Below is a small trained network, with its code and all its weights. Each question gives an input and a class and asks what happens when units are switched off, that is, made to give their printed mean instead of their output.

import numpy as np


def w(rows, s, z=0):
    codes = np.array(rows[::2]) - 128.0
    scale = np.full(codes.shape[1], s)
    scale[-1] = z or s
    return codes * scale


def f(y):
    return y / 2 * (1 + np.tanh(0.7978845608 * (y + 0.044715 * y**3)))


def log_softmax(a):
    a = a - a.max(-1, keepdims=True)
    return a - np.log(np.exp(a).sum(-1, keepdims=True))


def net(x, mask):
    res = np.array(x, float).reshape(1, 3) / 4 @ E
    y = f(res @ A[0][:, :-1].T + A[0][:, -1])
    res = res + np.where(mask, y, B[0][:, -1]) @ B[0][:, :-1]
    return log_softmax(res[-1] @ U[:, :-1].T + U[:, -1])


A, B = {}, {}
E = w([
[195,94,43,210,134,180,27,70],'x0',
[191,69,194,59,71,157,158,32],'x1',
[102,71,85,147,199,3,160,36],'x2',
],0.014)
A[0] = w([
[164,96,65,192,163,79,142,60,68],'neuron 0',
[205,43,224,50,42,82,146,34,142],'neuron 1',
[94,183,148,36,102,138,196,205,180],'neuron 2',
[124,203,36,176,112,156,75,192,181],'neuron 3',
[121,220,113,187,153,229,67,194,188],'neuron 4',
[99,226,187,71,97,172,196,184,183],'neuron 5',
[55,186,96,192,171,122,116,175,254],'neuron 6',
[4,148,88,171,165,113,142,145,161],'neuron 7',
[88,192,188,71,80,187,160,204,185],'neuron 8',
[76,122,120,71,149,62,206,157,162],'neuron 9',
[61,159,196,90,133,37,197,129,139],'neuron 10',
[124,143,166,69,111,171,145,109,174],'neuron 11',
[215,70,171,73,116,171,123,81,151],'neuron 12',
[109,161,172,76,142,127,203,101,115],'neuron 13',
[178,157,118,139,69,239,70,179,137],'neuron 14',
[208,140,161,88,54,191,100,109,125],'neuron 15',
[128,76,193,38,122,81,167,73,117],'neuron 16',
],0.011)
B[0] = w([
[109,125,77,95,174,201,91,33,188],'neuron 0',
[119,27,136,117,63,118,178,123,250],'neuron 1',
[124,163,123,64,173,199,130,77,235],'neuron 2',
[26,122,100,121,119,71,168,157,215],'neuron 3',
[85,142,103,140,101,30,197,157,231],'neuron 4',
[83,107,68,102,156,194,136,12,242],'neuron 5',
[106,221,120,39,135,68,118,126,221],'neuron 6',
[161,204,144,119,181,129,108,118,191],'neuron 7',
[103,120,62,118,172,199,131,39,242],'neuron 8',
[168,216,192,107,133,72,95,176,204],'neuron 9',
[143,142,205,127,100,57,89,185,222],'neuron 10',
[144,123,77,194,101,139,131,174,190],'neuron 11',
[208,63,150,194,114,203,106,134,207],'neuron 12',
[75,96,141,87,78,104,135,122,189],'neuron 13',
[169,136,188,206,67,47,155,192,222],'neuron 14',
[195,105,166,188,149,185,85,184,206],'neuron 15',
[109,55,161,103,47,61,178,118,212],'neuron 16',
],0.011,0.025)
U = w([
[96,172,8,111,210,148,106,87,248],'0',
[101,98,137,125,65,53,180,197,138],'1',
[145,55,87,120,131,211,111,50,43],'2',
[199,117,168,196,118,168,83,251,43],'3',
[148,189,215,104,164,94,43,206,152],'4',
],0.013,0.0016)

Each question gives the input, the list of numbers given to net, and the class t.
The units are the neurons (one row each of A and B). Each row of codes is followed by its name. A weight is (code - 128) times the scale printed after its matrix; where a second scale follows, it is the last column's (A, B and U).
mask holds one flag per neuron, in row order. A switched-off neuron (its flag False) gives its mean, the last column of its row in B, instead of its output. The means were averaged over made-up inputs and are rounded, as every weight is.
A unit's drop is (log p(t) with every unit on - log p(t) with that unit switched off) / (log p(t) with every unit on - log p(t) with every unit switched off).
most important unit: the unit with the biggest drop
k most important neurons: the k neurons with the biggest drops, biggest first
drop of u: that unit's drop, to one decimal
input [7,-1,-5], class 1: most important unit	neuron 4
input [-8,-6,2], class 4: 2 most important neurons	(neuron 10; neuron 9)
input [0,5,-5], class 2: 4 most important neurons	(neuron 8; neuron 10; neuron 5; neuron 9)
input [1,5,2], class 2: 4 most important neurons	(neuron 14; neuron 4; neuron 10; neuron 3)
input [-8,-5,-1], class 0: 2 most important neurons	(neuron 5; neuron 8)
input [-8,5,0], class 2: 3 most important neurons	(neuron 5; neuron 8; neuron 2)
input [3,8,0], class 3: 3 most important neurons	(neuron 5; neuron 8; neuron 15)
input [1,3,-1], class 3: drop of neuron 16	0.0
input [0,-7,4], class 4: drop of neuron 8	0.6
input [-8,-1,-1], class 0: drop of neuron 8	0.2
